Below are the code and all the weights of a small trained network. Each question names an input and a target symbol and asks about switching units off, where a switched-off unit gives its printed mean instead of its output.

import numpy as np


def w(rows, s, z=0):
    codes = np.array(rows[::2]) - 128.0
    scale = np.full(codes.shape[1], s)
    scale[-1] = z or s
    return codes * scale


def norm(h):
    return h / np.sqrt((h * h).mean(-1, keepdims=True) + 1e-5)


def f(y):
    return np.maximum(y, 0)


def softmax(a):
    e = np.exp(a - a.max(-1, keepdims=True))
    return e / e.sum(-1, keepdims=True)


def log_softmax(a):
    a = a - a.max(-1, keepdims=True)
    return a - np.log(np.exp(a).sum(-1, keepdims=True))


def net(x, mask):
    ids = ['Ξαβζημπφψ'.index(c) for c in x.split()]
    T = len(ids)
    res = E[ids] + P[:T]
    u = 0
    for l in range(2):
        q, k, v = (norm(res) @ M[l].T for M in (Q, K, V))
        z = softmax(np.where(np.tri(T) > 0, q @ k.T / 2**0.5, -1e9)) @ v
        res = res + np.where(mask[u], z, O[l][:, -1]) @ O[l][:, :-1]
        u += 1
        y = f(norm(res) @ A[l][:, :-1].T + A[l][:, -1])
        res = res + np.where(mask[u : u + 4], y, B[l][:, -1]) @ B[l][:, :-1]
        u += 4
    return log_softmax(norm(res)[-1] @ U[:, :-1].T + U[:, -1])


Q, K, V, O, A, B = {}, {}, {}, {}, {}, {}
E = w([
[151,197,70,207],'Ξ',
[129,89,141,52],'α',
[103,214,157,130],'β',
[109,166,195,54],'ζ',
[58,129,72,5],'η',
[89,78,114,21],'μ',
[192,170,86,64],'π',
[13,113,153,164],'φ',
[94,94,198,128],'ψ',
],0.016)
P = w([
[255,66,44,89],'0',
[137,186,125,70],'1',
[149,158,109,79],'2',
[132,169,108,86],'3',
[129,148,115,87],'4',
[150,130,95,109],'5',
[138,133,104,118],'6',
[116,158,118,115],'7',
[125,138,103,136],'8',
[142,104,90,151],'9',
[151,88,76,158],'10',
[157,101,62,114],'11',
],0.0097)
Q[0] = w([
[33,150,84,2],'0.h1',
[193,136,134,143],'0.h1',
],0.0057)
K[0] = w([
[31,3,204,192],'0.h1',
[88,158,124,128],'0.h1',
],0.0041)
V[0] = w([
[255,146,6,56],'0.h1',
[117,191,117,94],'0.h1',
],0.0075)
O[0] = w([
[92,254,190,124,254],'0.h1',
[187,159,114,148,179],'0.h1',
],0.0087,0.0029)
A[0] = w([
[199,175,159,124,96],'0.n1',
[143,119,251,118,252],'0.n2',
[14,120,120,154,237],'0.n3',
[89,185,22,153,149],'0.n4',
],0.015,0.0026)
B[0] = w([
[252,125,138,111,207],'0.n1',
[164,77,6,149,253],'0.n2',
[95,67,96,194,233],'0.n3',
[134,35,106,82,219],'0.n4',
],0.013,0.0058)
Q[1] = w([
[50,185,141,190],'1.h1',
[107,1,130,44],'1.h1',
],0.0075)
K[1] = w([
[137,255,162,131],'1.h1',
[173,65,151,190],'1.h1',
],0.01)
V[1] = w([
[115,85,172,6],'1.h1',
[213,96,195,160],'1.h1',
],0.023)
O[1] = w([
[54,141,123,2,253],'1.h1',
[86,193,142,181,57],'1.h1',
],0.026,0.004)
A[1] = w([
[126,127,45,107,167],'1.n1',
[73,150,153,20,144],'1.n2',
[184,170,136,125,250],'1.n3',
[1,98,180,133,75],'1.n4',
],0.017,0.0027)
B[1] = w([
[165,185,100,161,226],'1.n1',
[115,174,96,169,247],'1.n2',
[112,65,179,121,154],'1.n3',
[4,77,175,158,157],'1.n4',
],0.017,0.013)
U = w([
[65,167,51,102,200],'Ξ',
[137,161,180,40,149],'α',
[138,232,83,187,4],'β',
[140,170,145,198,117],'ζ',
[192,36,93,209,76],'η',
[145,2,165,139,242],'μ',
[144,181,140,162,46],'π',
[138,180,132,155,51],'φ',
[80,97,103,26,64],'ψ',
],0.0083,0.0037)

Each question gives the input, a string of symbols that net reads in full, and the target symbol t.
The units are the heads (2 rows each of Q, K, V and O) and the neurons (one row each of A and B). Each row of codes is followed by its name. A weight is (code - 128) times the scale printed after its matrix; where a second scale follows, it is the last column's (O, A, B and U).
mask holds one flag per unit, layer by layer, with each layer's heads first. A switched-off unit (its flag False) gives its mean, the last column of its rows in O or B, instead of its output. The means were averaged over made-up inputs and are rounded, as every weight is.
A unit's drop is (log p(t) with every unit on - log p(t) with that unit switched off) / (log p(t) with every unit on - log p(t) with every unit switched off).
The circuit of an input: a set's keep is (log p(t) with only the set's units on - log p(t) with every unit switched off) / (log p(t) with every unit on - log p(t) with every unit switched off). Starting from all 10 units, units are removed one at a time, each time the one whose removal leaves the highest keep (on an exact tie, the one counted first), for as long as the keep stays at least 0.8.
units of the circuit, in order: the units of the circuit, biggest drop first
unit that matters most: the unit with the biggest drop
top k neurons: the k neurons with the biggest drops, biggest first
top k neurons in layer l: the k neurons of layer l with the biggest drops, biggest first
drop when u is switched off: that unit's drop, to one decimal
input α μ α Ξ α μ φ Ξ, target η: top 2 neurons	[0.n4, 0.n3]
input π ζ α π μ φ α φ β, target η: units of the circuit, in order	[0.n4, 0.n3, 1.h1]
input ψ π α μ α μ φ α, target η: unit that matters most	0.n2
input α α μ α π φ π φ μ φ ψ μ, target η: units of the circuit, in order	[1.h1, 0.n3]
input ψ η Ξ φ β, target μ: units of the circuit, in order	[1.h1, 1.n2]
input α φ ψ, target η: units of the circuit, in order	[1.h1, 0.n2]
input β Ξ μ η μ α α ψ α μ φ β, target μ: top 2 neurons in layer 0	[0.n4, 0.n3]
input α α ζ μ φ, target μ: units of the circuit, in order	[0.n3, 1.n2]
input μ φ α η α φ φ η, target μ: units of the circuit, in order	[1.h1, 0.n3, 1.n2]
input φ Ξ μ μ α φ β ψ μ, target μ: top 3 neurons in layer 0	[0.n3, 0.n2, 0.n1]
input μ α α φ η φ Ξ, target μ: units of the circuit, in order	[0.n4, 1.n2]
input α α π φ μ, target μ: units of the circuit, in order	[1.h1, 0.n3, 1.n2]
input π φ Ξ α Ξ μ φ φ ψ, target η: top 2 neurons	[0.n3, 1.n2]
input ψ μ π π α α φ φ α ψ α, target μ: top 4 neurons	[0.n3, 0.n2, 1.n2, 1.n1]
input Ξ μ π ψ π, target μ: top neuron in layer 0	[0.n2]
input ψ η φ φ, target η: top 2 neurons	[0.n3, 0.n2]
input α α φ α, target η: units of the circuit, in order	[0.n3, 1.h1]
input α Ξ ψ ψ α α φ α, target μ: top 2 neurons in layer 0	[0.n3, 0.n4]
input ζ α π ψ Ξ Ξ α ζ φ ψ η μ, target η: top 2 neurons	[0.n3, 0.n4]
input α ψ φ μ ψ φ π, target η: top neuron	[0.n3]
input ψ φ φ φ, target η: drop when 1.h1 is switched off	0.6
input α π Ξ α α μ ψ ψ φ Ξ, target η: drop when 0.n4 is switched off	2.1
input α ψ ψ π, target μ: drop when 1.n2 is switched off	0.2
input Ξ μ π μ Ξ α Ξ φ Ξ ψ β, target η: drop when 1.n4 is switched off	0.0
